(in the rows, 128 means zero)
[125 134 134 120 108 122 136 149 134 162 154 119 150 135 163 155  97 149
 115 161 104 123  94 129 142 110 110  98 218 122 126 171 142 150 114 151
 138  94 145 135 121 107 131 105 125 113 153 107 145 137] => <193>
[162 153 216 142  98 145 126 203 179 167 207 154 115  98  67 139 118 128
  61  59 132  74 184 100 107 108  99 145  68 119  96 134  94 121 162 164
 108 129 128 146 145 163 134 104 142 115  76 161 126 140] => <59>
[129 131 114 136 151 112 106 125 139 119 113 140 206 155 126 113  92 128
 150 152 113 160 109 146 149 103 111 107 203 144 148 126 115 166 135 137
 126 117 120 163 112 113 132 117 124 118 114 118 148 155] => <59>
[170 121 164 141 124 122 136 145 132 197 168 154 138 147 172 131 100 145
  98 161 143 164  90 161 122 139 116 124 210 106 172 159 121  86  36 124
  83 123 138  87 137 129 123  99 107  96 116 161 156 144] => <176>
[123 120 151 135 152 117 128 136 115 146 138 126 171 143 164 122 132 147
 143 136 116 126  97 127 122 105 122 137 216 134 124 123 129 142  99 118
 112  96 119 144 130 130 126 130 120 116 157 100 130 119] => <91>
[102 133 137 137 127  90 119 188 151 207  81 145 225 154 112 110 123 179
 116 131 122 122 104 126 101  68 119  91 207 141 124 153 111 132 129 147
  84  65 138 163 118 105 111  95 105 102 133 155 143 137] => <194>
[137 140 110 139 141  84 110 160 126 164 137 140 150 132 133 124  94 128
 126 120 100 131 103 125 149 103  95 100 213  98 135 190 140 114 116 158
 143 114 150 106 103 102 132  87 105 113 115 170 109 147] => <193>
[147 181  82 131 126 106 133 168 126 116 115 109  53 122 117 117 116 142
 146 133 131 120  72  84 126  82  91 107  78 163  83 124 128 144 153 137
 147 136 114  89 138 142  89 138 114 115 145 122  81  87] => <202>
[143 147  78 139 129 104 110 124 122 123 131 112 141 141 114 123  84 166
 149 136 127 159 104 144 133 130  99 116 183 128 123 145 153 136 136 169
 145  96 149 107 120 120 142 129 106 117 108 131 155 141] => <150>
[121 158 151 140 157  89 120 154 140 111 147 135 164 129 157 138 130 128
 137 115 117 120  99 147 105  91  96  94 191 117 101 136 127 143 130 128
 132 121 147 140 145 101 101 128 134 111 137 138 119 124] => <91>
[134 121  81 118 167 169 132 130 124 105 112 121 131 157 123 145  91 117
 126 188 119 126  95 150 126 102 117  87 156 127 108  95 130 165 132 128
 118 129 128 134 159 165 129 107 107 131 160 106 126 134] => <150>
[107 123 143 154 157 111 135 174 140 167 154 142 154 156 186 128 105 135
 125 165 112 132 129 127 142 113 118  95 225 146 128 121 108 173 106  96
 108 117 130 167 111 111 114 130 125 117 134  84 182 118] => <63>
[150 140  95 151 160 134 129 181 102 105 112 103  96 120 136 136 120 115
 165 160 133 166 113 137 108 110  95  86 138 142 132 146 112 128 101 123
 144 155  80  92 142 139 105 120 124 115 116 137  95  82] => <150>
[137 144 139 120  81  55 119 138 137 143  93 147 133 150 136 131 114 152
 129 136 133  86  90 116 113 117 131 131 149 154 135 175 151 126 159 169
 166  97 149  79 123  82 110 109 126  97 145 178 121 144] => <213>
[156 157  77 101 121  98 120 111 183 132  74 107 142 107  74 121 108 143
 138  96 129 119 112  90 162  91  93 148 103  72 131 186 127 125 127 194
 118 124 154 106 101 109 149 104  97 124 119 161 117 116] => <63>
[120 123 128 154 132  79 120 161 150 143 135 156 171 137 144 118 114 161
 147 134 126 128  79 167 117  79 104 121 202 127 139 158 141 121  90 149
 143  92 104 121 113  94 113  93 115 104 113 173 134 138] => <63>
[129 114 161 124 129  89 130 167 109 153 142 116 137 134 157 136 112 152
 128 140 127  91  78 130  94 105 108 121 205 120 126 143 152 112 112 138
 114 117 130 110 135 114 106  92 119  74 153 154 102 115] => <150>
[164 158  90 153  81 115 112 183 137 119 118 120 139  93 111 112 132 141
 131  78 113 101 129  72 122  99 110 130 147 118  94 238 143 137 124 147
 140  82 161 114 103 125 111 148 164 152 138 137  83  86] => <213>
[142 121 209 133  75 115 128 208 142 160 155 141 166 126 155 136 113 139
  93 157 125 118 135 108 130  93  98  95 225 120 128 188 118 166 116 126
  90 124 169 137 114 118 136 109 130 104  98 158 140 114] => <193>
[145 161  88  98 212  93 158 202 185  77 168 102  94  99 165 118 103 108
 125 139 144 136 132 126 160  94  96 119 144 113  86 132 116 127 148 125
 108 145 108 173 135  99 119 113 123 101 113 110 145  86] => <63>
[144 152 130 110 124 158 112 149 134 128 140 151 144 129 136 122 115 132
 128 177 130 189  49 150 139 133  86  93 106 160 197 147 111 127  86 152
 135 109  88 112 134 120 147 129 122 127 124 131 164 141] => <91>
[145 141 164 126  25 153 128 122  96 173 135 147 134 118 107 128 119 156
 142 129 131  80  51  99 115 125  83 125 150 149 157 134 164 127 117 123
 156 115  77  77 131 163 118 109 142 121 150 116  67 136] => <202>
[188 140 182 123  89 130 122 176 147 163 165 132 154 100 114 133 104 103
 111 121 125 123 163 108 154 140  99 148 154 101 160 185 127 112 113 148
 123 147 126 128 116 137 170  92 129 121  66 175 133 159] => <8>
[125 144 144 129  93 169 145 169 127 135 148 161  71 151 146 109 112 131
 110 145 124 128  60 126 116 107  74 108  92 167 146 114  93 149  81 130
 110 137 114 138 152 146 131 123 126 128 159 123 118 156] => <202>
[118 136 144  95 115 146 137 208 168 108 109  98 162  74 109 126 166 133
 138 108 136 118 124  69 134  51  94 105  61 171 109 215 125 173 153 148
 122  84  98 155  94 134 115 157 160 123 143  99  92  37] => <193>
[113 132 115 140 132 118 120 131 152 147 105 122 207 154 162 126 111 160
 126 137 115  94 100 155 142  81 111 106 244 117 133 118 148 175 101 145
 109  90 160 140 132  99 127 120 118 109 144 167 150 143] => <194>
[127 109 149 167 169 113 121 137 139 156 146 113 136 162 153 120 101 152
 137 144 118 140 132 171 110 118 116 121 227 123  91 103 151 144 140 124
 127 116 125 149 126 119 117 126 112 111 127 140 147 150] => <150>
[144 170 103 137  96 159 122 122 144 132  96 134 105 125 115 125 110 111
 131 141 109 151 106 133 141 129  89 103 103 125 161 115 108 188  89 147
 159 157 110 106 119 133 134 121 129 158 122 137 117 133] => <194>
[135 178 123 126 147 111 126 136 134 135 151 114 126 116 138 161 129 129
 148 107 117 108  59  93 129  95  80 105 104 150  96 113 126 147 144 153
 147 139  99 126 131 100  84 132 130 106 143 108 107  83] => <63>
[149 105  98  79 187  67 139 154 152 118 154  87 134 113 114 144 139 139
 140 113 157 102  59 109 171 100  91 165 148 105  92 104 152  57 156 171
 120 153  95  79 148  78 117  98 113  90 123 171 101  84] => <194>
[128 112 107 117  88  92 119 131 152 126 105 129 107 114  83 155 137 118
 125  93 138 105 163  64 121 121 143 167  84 130 132 197 152 125 205 170
 137 148 133 100 108 125 142 152 124 148 101 146 115 105] => <150>
[123 147 149 123 133 109 128 134 123 142 107 100 111 127 120 123 129 146
 137  86 109  52 114  74 120  93 116 144  97  95 106 159 177 115 103 138
 115 120 143  98 134 135 128 119 135 115 151 155  70 112] => <202>
[140 151 170 130 143 173 125 104 143 133 151  98 106 117 176 156 129  83
 129 100 100 127 113 162 145 137  91 112 129 124 147  87 100 172  95 156
 144 185 116 142 114 136 116 145 151 143 133 130 135 154] => <194>
[114 139 136 126 168 137 131 145 172 117  92 115 125 136 131 121 140 124
 153  89  95 122 155 108 124  89 122 139  99 136 105 166 163 145 150 137
 129 115  97 198  99 127 122 154 166 156 164 116 110 119] => <176>
[145 124 149  94 107 176 138 112 129 149 132 113 122 147 156 131  90 139
 110 153 134 138 107 134 141 139 124 122 144  96 108  95  98 148  38 137
 126  96 125 133 162 143 170  92 113 116 130 154 148 147] => <213>
[159 197 157 147  73 106 123 153  90 129 130 165  59 104 103 110 109 159
 131 108 110  50 109  92 105 133  88 137 114 153 130 157 128 136 131 145
 183 144 138  54 123 151 125 102 130 101 136 132  55 131] => <176>
[141 135 134 111 134 158 116 129 146 105 129 124 193 117 137 118 122 137
 146 137 126 156 122 123 143 130 102 119 139 121  90 123 121 170 129 114
 171  80 106 143 125 146 141 133 134 132 136 123 134 108] => <213>
[122  92 147 131 140 154 137 151 142 165 159  97 120 107 125 165 140 113
 103 115 150  84 129 103 127 124 135 147 104 146 108 127 154 116 179 113
  88 132 112 173 125 125  87 163 151 131 149  72 121  92] => <193>
[145 135 131  83 148 176 144 144 161 141 101  94 124 134 157 145 101 140
 110 179 139 122  66 114 132  98 114 134 122 140 120 122 175 190 111 140
  72 123 115 125 130 149 116 136 121 129 172 106 142  91] => <91>
[129  86 206 130 104 145 110 135 107 136 110 110 144 102  99 131 120 180
 138 111 132  79 143 107 108 139 118 169 122 128 107 137 151 104 164 127
 173 100 105 128 114 152 125 113 131 113 132 139  93 150] => <5>
[147 170 145 139 152 125 145 161 117 143 154 117  62 124 154 135 106 105
 108 110 108  67 110 118 117 116  83 101 138 133 101 119 119 164 136 132
 128 168 131 128 130 151  99 126 132 120 160 115  86 129] => <213>
[159 145 198 135 111  91 126 157 159 141 153 162 187 129 147 108 124 148
 135 119 114 152  79 129 142  62  93 118 215 126 142 150  89 125  53 126
 110  86 135 124 132 106 135 110 132  97 121 150 137 122] => <91>
[145 152  74 136 160 163 127 155 118 126 136 135  74 136 119  93  83 146
 144  98 134 152 106 117 128 126  86 123 128 177 107  83 142 147 132 133
 143 101  91 114 139 164 139 146 109 135 117 124 127 133] => <150>
[164 181 128 127 107 139 133 121 123 107 101 118 125 116 130 143 112 161
 154 155 124 169  93 111 136 123  87 120 123 149 107 135 125 137 113 159
 135 124 124 115 133 125 145 129 133 118 124 131 126 128] => <59>
[112 105  64 159 133  94 134 176 144 141 142 119 137 154 136 110 118 121
 133  93 113  90 117 109 142  87 117 120 132 153  86 140 140 170 143 184
 124 114 124 136 109  88  95 142 152 132 130 132 131 108] => <63>
[114 101 144 140 116 157 129  68  98 119 135 148 156 166 119 115 116 141
 159 138 109 139  78 161 142 107 107 135 157 174 141  81 135 140 118 141
 159 120  84 155 126 148 142 135 143 142 145  99 104 187] => <59>
[117 124 140 124 122 114 110 125 120 153 123 142 180 136 118 110 118 155
 139 124 112 129 110 128 128 118 128 138 178 151 145 136 136 150 142 141
 143  84 140 123  93 122 126 125 111 118 134 109 149 146] => <91>
[153 120 133 122 109 152 135 117  96 121 121 149 147 164 153 107 110 133
 157 153 106 158  73 122 150 103 112 110 197 150 134  81 113 146  62 109
 133 115  88 137 132 132 128  96 140 128 147 115 117 124] => <63>
[133 139 155 121 106 116 144 180 134 165 126 142 124 129 150 139 125 102
 113 115 140 132  84 102 110  88  98  92 140 156 132 155  94 153 117 131
  97 151 133 125 137 139 107 130 131 124 132 131  97 115] => <150>
[141 133 170 140 121 148 117 131 149 182 143 141 186 171 162 111 110 133
 121 140  91 142  99 138 153 109  94 106 195 119 170 128  90 160  43 148
 105 110 156 130 122 118 143 116 124 113 131 151 165 154] => <194>
[151 121 155 145 109 129 101 151 134 139 102 144 189 162  95 124 105 140
 123 147 104 134 137 133 152  96 106 105 224 118 150 142 135 151 131 128
 128 122 135 145 115 119 136  87 139 135 131 155 124 156] => <59>
[129 112 172 113 146 202 133 126 152 134 171  98 160 111 149 126 139 143
 116 156 117 128 113 138 138 109 141 121 112 119 151 119  63 146  57 121
  73 114 112 199 149 170 154 144 144 127 141  70 176 101] => <5>
[121 140 147 101 108 126 136 122 165 108  93 145 211 161 117 158 120 108
 125 111 113 152 129 117 154  94 121 110  76 111  83 121 104 169 106 155
 132 114 116 171 143 135 167  86 161 161 135 151 119 135] => <164>
[127 173 133 137 150 101 135 160 142  96 120 111 122 123 163 132 114 127
 170 138 107  77  56 143 133  56  95 131 134 112 112 123 153 164  67 145
 150 117 124 128 138 148 117 118 143 118 159 132  85 103] => <176>
[113 109 101 119 133  76 156  96 115  90 125 144  98 136 149 150 135 101
 143 166 133 119 126 138 152 138 149 142  99 147 129  96 121 148 114 120
 149 157 207  64 125 133 130 147 121 129 150  97 158 133] => <8>
[116 111  66 121 164 134 124 125  90 108 125  91 158 128 162 139 125 151
 151 170 129 177  92 133 144 148 111 104 176 133 140 131 132 105 119 124
 170 120 127  81 138  98 111 152 112 124 135 113 138 115] => <194>
[145 144  93 127 153 124 136 127 125 143 111  83 135 124  99 153 124 146
 133 135 127  63 127  76 136 117 131 139 109 122  83 138 166 114 209 151
  78 149 164 113 130 136  95 147 122 120 141  92 121  80] => <5>
[121  92 120 150 141 119 108 155 138 155 129 139 202 132 111 120 119 166
 119 120 126 186 105 152 116 106 120 121 165 145 134 159 120 113 136 143
 134  87  92 152 116  95 110 132 126 130 125 140 150 146] => <91>
[174 134  99 143 120 144 128 115 115 165 111  97 144 108  82 151 125 136
 122 123 124  87 171  66 138 137 147 140 133 121  56 154 167 123 230 138
  90 145 142 130 111 154 112 144 138 138 122  95  95  90] => <193>
[115 111 114 127 171  83 138 115  96 154 114 157  93 161 164 146 101 134
 122 112 118  87  75 120 121 120 118  97 159 170  72 117 156 118 139 153
 129 152 107  76 116 133  91 110 140 119 174 132  97 143] => <63>
[135 134 162 136  81  89 116 111 126 172 179 156 156 150 140 155 139 143
 107 100 125 119  92 132 127 148 105 110 172 136 169 146 102 105 109 156
 137 128 162  79 128  74 123 111 121  96 126 165 147 151] => <164>
[148 141 123 108 125  84 118  67 134 143 118 158 195 131 129 145 110 144
 135 107 130 167  96 129 161 138 126 137 143 115 117 102 135 107 115 159
 137 106 105 112 120 130 153 107 126 116 122 157 149 134] => <176>
[121 137  52 146 133 143 128 124  96  99  89 123 108 158  93 108  93 153
 135 172 119 150 125 142 125 123 135 115 101 148 123  99 145 165 160 146
 161 113 102 156 154 145 148 126 115 160 134 107 119 149] => <193>
[117 181 117 118 132  88 130 187 114 115  84 111  84 112 155 126  99 152
 160 132 124  87  64  96 106  99  77 107 108 142 105 150 147 137 110 165
 165 115 106  91 135 132 114 118 128  97 157 145  77 104] => <176>
[131 112 109 108 156 121 116 239 200 133 154 141 138  93 111 100 106 122
 104 108 157 175 127 117 148 110  92 119  57 143 141 202  78 117 112 177
 104  92  86 155 114 143 174 131 132 124  86 161 172 113] => <150>
[ 95  66 109 112 150 150 117  72 109 120 103 103 200 143 106 103 111 169
 142 140 135 174 138 165 127 157 155 148 123 134 104  61 103 138 142 135
 155  80 114 164 116 175 136 144 125 143 143  66 164 158] => <194>
[150 130 107 139 133 142 141 138 109 149 120 123  78 146 101 137 107 154
 124 133 161 133  75 134 111 112 112 128 111 206 130  91 144 140 155 129
 114 124  80 139 148 164 103 148 126 135 155  82 111 134] => <150>
[138 116 100 124 124 109 105 104 113 155 102 124 149 131 133 143  85 136
 129 131 118 134  82 118 143 116 127 118 214 139 141 160 166 133 165 138
 166 109 110 128 106 106 111 114 108 128 141 133  99 163] => <193>
[182 136 103 115 134 105 122 168 140 125 137 100  83  99  55 129 106 166
  87 104 141 154 167  94 140 167 109 149  87  86 113 112 141  92 180 163
 146 114 126 103 145 113 151 113 104 130 109 160 160 136] => <91>
[113 140  70 127 108  58 144  98 125 107 112 165 115 151 110 160 163 102
 128 113 123 128 127  75 142 108 145 137 113 133 121 128 114 103 169 117
 112 140 204 108 116 110 112 143 108 146 157 102 122  92] => <164>
[127 119  87 139 157 143 139 167 130 114 115  86 143 144 170  96  84 131
 144 146 136  88 150 153 162 115 117 135 205  95  84  84 142 153  89 115
 102  76 159 180 132 156 143 124 130 116 149 122 151 123] => <213>
[116 133  30 153 128 122 118 154  92 147 160 134 203 140 162 119  89 170
 112 146 115  85  80 111 134 103 125 102 210 156 102 171 139 158 131 141
  92  74 185 128 126 120 104 133 107  85 151 104 141 127] => <202>
[134 116 118 118 127  95 134 154  81 150 137 143  95 177 183 133  83 160
 147 154 121  59  72  99 135 117  93  97 252 161  80 123 158 157 110 133
 131 142 110  89 123 139 106  84 138  84 178 125  88 110] => <63>
[131  48 172 114 113 134 111 111  93 155  79 125 205 155 101 108 117 190
 153 148 135 113 128 160 110 148 151 171 145 107 124 114 170 101 104 154
 164  85  92  75 121 181 151  66 140 107 149 191 100 166] => <59>
[ 94 159  56 131 133 113 135 179 133  67 115 114 132 123 147 122 120 114
 160 144  93  78 107  89 125  76 117 109 100 132  53 143 173 162 176 145
 132 134 117 140 127 115 106 135 158 131 140 122  92  72] => <202>
[129 143  98  99 101 160 126 155  83 119  91 113 116 144 133 138  96 158
 136 165 146 142  96  74 118 135  97  88 100 170 109 163 142 171 111 129
 136 118  99  79 140 168 125 125 127 123 145 106  99  96] => <202>
[134 129 135 162 113  93 133 104 116 138 165 207 129 170 117 147 140 116
 133 129 151 110  83 138 141 101 121 141 152 205 111 112 116 127 138 137
  99 143 134 109 142 134 141 135 122 128 101 118 123 137] => <150>
[155 132 105 114 138 142 123  97 127  87 143  91 133 109 108 156 153 109
 130 113 102  97 110  69 154 110 127 145  96 120  83 132 174 128 193 141
 146 143 149  97 130  89  96 165 149 142 153 104  92  79] => <91>
[132 104 175 110  97 127 133 113  77 152 111 125  35 161 154 131  93 160
 129 156 152  70  92 118 113 183 101 152 149 169 136  98 174 121 153 140
 156 151 124  68 126 162 119 134 121 105 178 112 101 169] => <176>
[154  84 123  99  93 117 126  81 130 131  67 147 187 173  95 132  97 147
 138 191 130 151 138 134 161 171 137 130 154  84 144 116 150 158  96 157
 139 101 150  69 112 153 179  74 117 144 136 139 179 161] => <63>
[160 146  81  98 124  98 138 142 131 137  87 133 132 141 121 144  81 139
 107 121 150 153 126  91 150 140 126 134 100  96 108 111  98 136  87 147
 130 101 147 101 164 135 160  89 100 122 127 173 151 128] => <213>
[143 121 126 124  65 134 119 142 137 126 146 175 178 129 134 132 122 139
 105 143 118 117  83 122 135  94  98 123 195 119 143 185 143 151  94 148
 127  81 192  79 116 123 133 115 111 122 143 157 129 135] => <91>
[113 123  83 166 192  94 123 164 128 113 156 122 164 131 126 119 105 151
 141 127 147 119 121 166 120 117 125 141 115 125  52  89 171 136 149 128
 143  99  80 147 149 144 119 113 123 123 100 145 123 134] => <202>
[135 138 115 157 112 122 127 152 147  91 111 118 169 114 105 114 172 124
 177  97 100 100 140  81 145  69 122 141 128 133 112 195 152 149 145 132
 111 119 144 169 108 105 128 166 169 166 109 119  97  88] => <5>
[142 112  68 131 164 139 137  89 102 112 120 105 157 135 147 116 107 149
 137 168 126 116  99 131 176 130 143 132 156  98  72  64 144 135 106 123
 122 120 122 118 162 157 153 116 124 134 144 123 120 109] => <5>
[118 119 125 117 124 119 117 142 130 140  98 144 203 146 140 163  92 133
 126 160 110 131  90 135 152  99 108  93 169 102 152 150 109 157  87 157
 131 106 170 103 126 157 140  92 106 133 142 143 162 147] => <5>
[132 117 193 132 128 135 116 139 131 185 184 131 189 143 170 159 101 138
 109 169 111 110  97 149 144 123 112  95 229 129 130 158 135 129 117 148
 109 111 141 130 118 113 131 107 126  93 116 127 165 147] => <193>
[120 137 126 127 111 110 115 177 122 159 150 129 193 143 122 144 126 147
 123 115 129 101 112 102 137  99 110 119 197 132  97 131 165 131 180 117
 158  88 109 147 132  90 103 106 126 117 127 150 112  98] => <213>
[128 137  72 135 116 135 125 149 100 107  80 124 150 132 131 107  91 119
 147 141  96 138 101 108 115 110  99  95 141 103 124 122 105 179 105 119
 167 105 158 112 124 158 107 126 115 142 167 117 103 121] => <213>
[ 88 157  84  73 165  90 141 167 131 127  93 141 121 124 127 130 105 126
 123 113 151 181 135 137 133 155 122  95  90 121 167 149  76 113 116 136
 146 148 142 115 136 110 146 101 113 130 117 119 160 145] => <176>
[149 127 155 129 109  77 132 104 126 102 107 136 167 140 140 100 113 185
 146 146 121 102 108 107 155 107 139 164 151 115  75 117 143 123  91 134
 125  62 169 129 122 144 150 112 151 107 167 109 130 111] => <63>
[123  90 178 155 123 132 134 128 124 143 152 123 113 156 124 140 160 134
 140 129 128  47 155 115 114 135 143 163 134 147  79 100 190 120 205 120
 130 151  94 132 147 116 125 138 143 127 115 157 106 154] => <202>
[152 146 155 124  85  89 123 171 154 169 140 163 165 123 106 130 103 144
  96 116 120 131  99 105 142  83 117 131 155 111 142 175 125 135 112 143
 123  86 172 124 116 123 134  89 112 121 117 154 128 134] => <193>
[112 114 118 118 135 131 113 102 114 163 130 107 204 143 134 136 123 144
 132 130 124 131  96 138 127 120 144 108 200 133 144 146 160 127 146 122
 124  93 125 130 118 122 105 126 119 126 140  99 140 151] => <202>
[150 129 182 141  89 141 108 145 131 146 141 136 182 130 129 145 118 148
 116 164 111  99 132 114 145 128 118 121 190 131 169 175 138 161 106 146
 130 109 164  87 118 123 154 120 132 114 107 144 157 147] => <59>
[160 136 110  83 175  63 149 179 143 120 132  89 106  97  93 116  97 155
 110 114 134 137 119  95 120 101 129 151  65  71 110 179 140  82 138 161
 129 143 128  92 150 140 143  88 112 104 108 170  88 105] => <150>
[130 105  66 134 186 118 131 154 113 135 153  78 105 123 135 114  88 167
 132  67 132  81 118  89 122 116 100 138 112 133   5 133 173 113 147 174
 124 101  72 110 137 159 109 134 141 102 148 138  78 106] => <202>
[151 119 130 134  94 125 117 111 146 119 103 109 140 121 109 143 143 117
 135 111 109  85 123  77 145  73 136 157 166 134 116 196 144 108 149 165
  59 126 153 164  94 108 120 160 153 136 144 102 113  95] => <91>
[134 152 119 142 135 112 133 114  95 131 130 149 113 159 124 102  87 156
 153 150 110 112  98 138 140 132 117 162 136 185 129  93 179 135 132 133
 177 117  97 124 132 101 148 103 117 114 124 131 112 183] => <8>
[169 137 136 136 122 160 139 140 130 139 140 106  71 116 127 137 118 143
 110 140 127  93 116  96 134 130  87 128 161 124  86 100 146 170 133 124
 149 165  79 102 153 129 129 122 123 133 128 147  73 116] => <194>
